[[-0.382  0.692 -0.886  0.970  1.296  0.093  0.664  1.260  0.325 -0.519
  -0.298]
 [-0.565  1.216 -0.628  1.031  0.435  0.823  0.673  1.600  0.508  0.486
  -0.305]
 [ 0.861 -0.169  0.128 -0.536  0.137  0.276 -1.503  0.025  0.907 -0.403
  -0.241]
 [-0.537  0.554 -0.200  0.666  1.000 -0.743  1.304  0.320 -1.000  0.705
   0.036]
 [ 0.009  0.916 -0.517  0.777  0.654 -0.620 -0.542  0.118 -0.639  1.011
  -0.829]
 [ 0.507  0.705  0.158  1.022  0.522 -0.756 -0.103 -0.636 -0.885  1.307
  -0.223]] >> 0.158

[[ 0.040  0.014  0.078  0.059  0.007 -0.056 -0.018  0.041  0.142 -0.036
   0.016  0.134 -0.145  0.120  0.024]
 [ 0.016 -0.011 -0.019  0.065 -0.073  0.071  0.095 -0.136  0.076  0.056
  -0.186 -0.018  0.102  0.051  0.005]
 [ 0.190  0.015 -0.158  0.042 -0.062 -0.072  0.022 -0.029  0.118  0.014
  -0.188  0.142 -0.049  0.043  0.074]
 [-0.085  0.056  0.138  0.009  0.132  0.103  0.022  0.118 -0.054  0.042
   0.232 -0.056  0.087  0.003 -0.002]
 [ 0.011 -0.006 -0.017  0.061 -0.050  0.086  0.105 -0.107  0.059  0.059
  -0.165 -0.028  0.143  0.049  0.006]
 [ 0.148  0.024 -0.074  0.038 -0.037 -0.064  0.007  0.010  0.106 -0.003
  -0.107  0.157 -0.090  0.056  0.074]
 [-0.102  0.034  0.167  0.029  0.099  0.101  0.033  0.074 -0.014  0.037
   0.191 -0.040  0.071  0.040 -0.020]
 [ 0.041  0.084  0.085 -0.011  0.140  0.000 -0.046  0.188 -0.019  0.001
   0.257  0.072 -0.052 -0.003  0.062]] >> 0.085

[[  4.6  -1.7   8.0 -10.4  -2.9   3.0   1.6  -1.8   9.0   1.3  -3.5]
 [  3.6  -3.5   1.2 -22.9  -1.6   7.5 -11.4 -12.2   8.1  13.6 -11.8]
 [ 10.9   6.8   4.1 -19.7   2.7   4.9  -3.0  -9.0   5.5  18.9  -6.4]
 [ -9.2   4.2  -3.8  -7.4  -2.3  -7.7  -3.7   2.0  -2.1  -6.2   2.0]
 [  4.3 -20.4   6.1   1.2 -25.2   3.4   5.2  -5.2  17.5  -5.0  -8.5]
 [ -6.2   5.0  -6.7  -5.8  -7.4 -10.4  -2.6  -5.9  -4.2   4.0  -1.6]] >> -6.7

[[ 2.1  1.0 -1.3 -1.3  1.5 -0.4  0.7 -1.9 -1.4]
 [-0.3 -0.9 -1.6  1.5  0.1  0.9  1.2 -1.1  0.6]
 [-0.9 -1.2 -1.4 -0.7 -0.9  0.2 -1.5 -0.4  0.4]
 [-1.2 -0.9  1.1 -0.7  1.4  0.9  0.9 -1.0  1.0]
 [-1.9 -0.2 -0.8  1.7  1.6  0.7  0.6 -0.8 -1.4]
 [ 0.6  1.5 -1.7 -0.7  1.6  2.1  0.0 -1.7  1.2]
 [-0.7  1.3  0.3 -0.9  2.0  2.0  0.5  1.6  1.3]
 [-1.2 -1.8  1.9  0.0 -2.0 -0.4 -0.1  2.2 -0.1]
 [ 0.9  0.8 -0.9  2.1  1.1 -0.1  0.3 -0.6  1.4]
 [ 1.4  1.0 -1.7 -0.7 -1.6  1.8  2.0 -1.0  1.5]] >> -1.7

[[  0.9 -11.9   3.5   0.7 -21.7  -6.6 -17.6  -8.8   0.6   1.6   0.6  -5.5
  -11.9 -12.1]
 [  0.8 -11.0  -7.9   1.4 -16.4  -3.0 -19.8  -0.8  -1.4  -5.9  -1.1 -11.4
   -7.3  -6.3]
 [  1.3 -12.5   0.5   0.3 -20.2  -5.6 -18.6  -6.9  -0.5  -0.4   0.3  -7.8
  -11.2 -10.6]
 [ -0.3  -9.0   9.5   3.6 -25.1  -9.5 -14.8 -14.4   5.0   4.7   0.5   1.0
  -12.0 -16.9]
 [-10.2   7.0 -23.6  -0.8   3.1   5.2 -12.8  16.8  -2.4  -9.3  -1.1 -10.5
    3.6   8.5]] >> -23.6

[[ 1.662 -0.176  0.930  0.564  0.242  1.011 -0.202  0.991 -0.632 -1.009
   1.499 -0.418  0.237]
 [ 1.300  0.152  0.568  0.602  0.466  0.117  0.490  0.516  0.107 -0.248
   1.107  0.506  0.224]
 [ 1.347  0.224  0.735  1.199  0.493  0.724  0.932  0.092  0.248  0.466
   0.805  0.173  0.433]
 [ 0.266 -0.137  0.264  0.459  0.724 -0.035  0.201  0.565  0.599  0.940
  -0.125  0.028 -0.265]
 [-0.138  0.786  0.180  0.343  0.694  0.215  1.042  0.058  0.421  0.781
   0.277  0.683  0.631]
 [ 1.844 -2.064  0.949  0.621  0.298  0.174 -2.090  1.690  0.265  0.062
   0.303 -1.834 -1.696]
 [ 0.340  0.204  0.546  0.037  0.275  1.158 -0.272  1.040 -0.226 -0.298
   0.594 -0.213  0.336]
 [ 0.234  0.256  0.246  0.009  0.398  0.104  0.033  0.723  0.580  0.282
   0.342  0.616  0.072]
 [ 0.744 -0.068  0.835  0.325  0.063  1.120 -0.768  1.060  0.060 -0.126
   0.568 -0.576  0.296]
 [ 0.940 -0.416  0.746  0.349  0.180  0.669 -0.855  1.127  0.220 -0.034
   0.495 -0.540 -0.163]
 [-0.049  1.204  0.301  0.427  0.563  0.668  1.419 -0.206  0.202  0.529
   0.706  0.851  1.156]] >> 0.301
---
[449 942 413 307  23] ⇒ 413
[69 86  8 74 69 68] ⇒ 74
[ 551 -538  298  591] ⇒ -538
[6617 6830 7132 8583 3247 7465 4349] ⇒ 3247
[5150 5473 2758 8603 6050] ⇒ 2758
[4813 2227 7841 2804 4401] ⇒ 7841
[192 229  45  52  39 127  76] ⇒ 39
[ 84 252 820 255 189] ⇒ 820
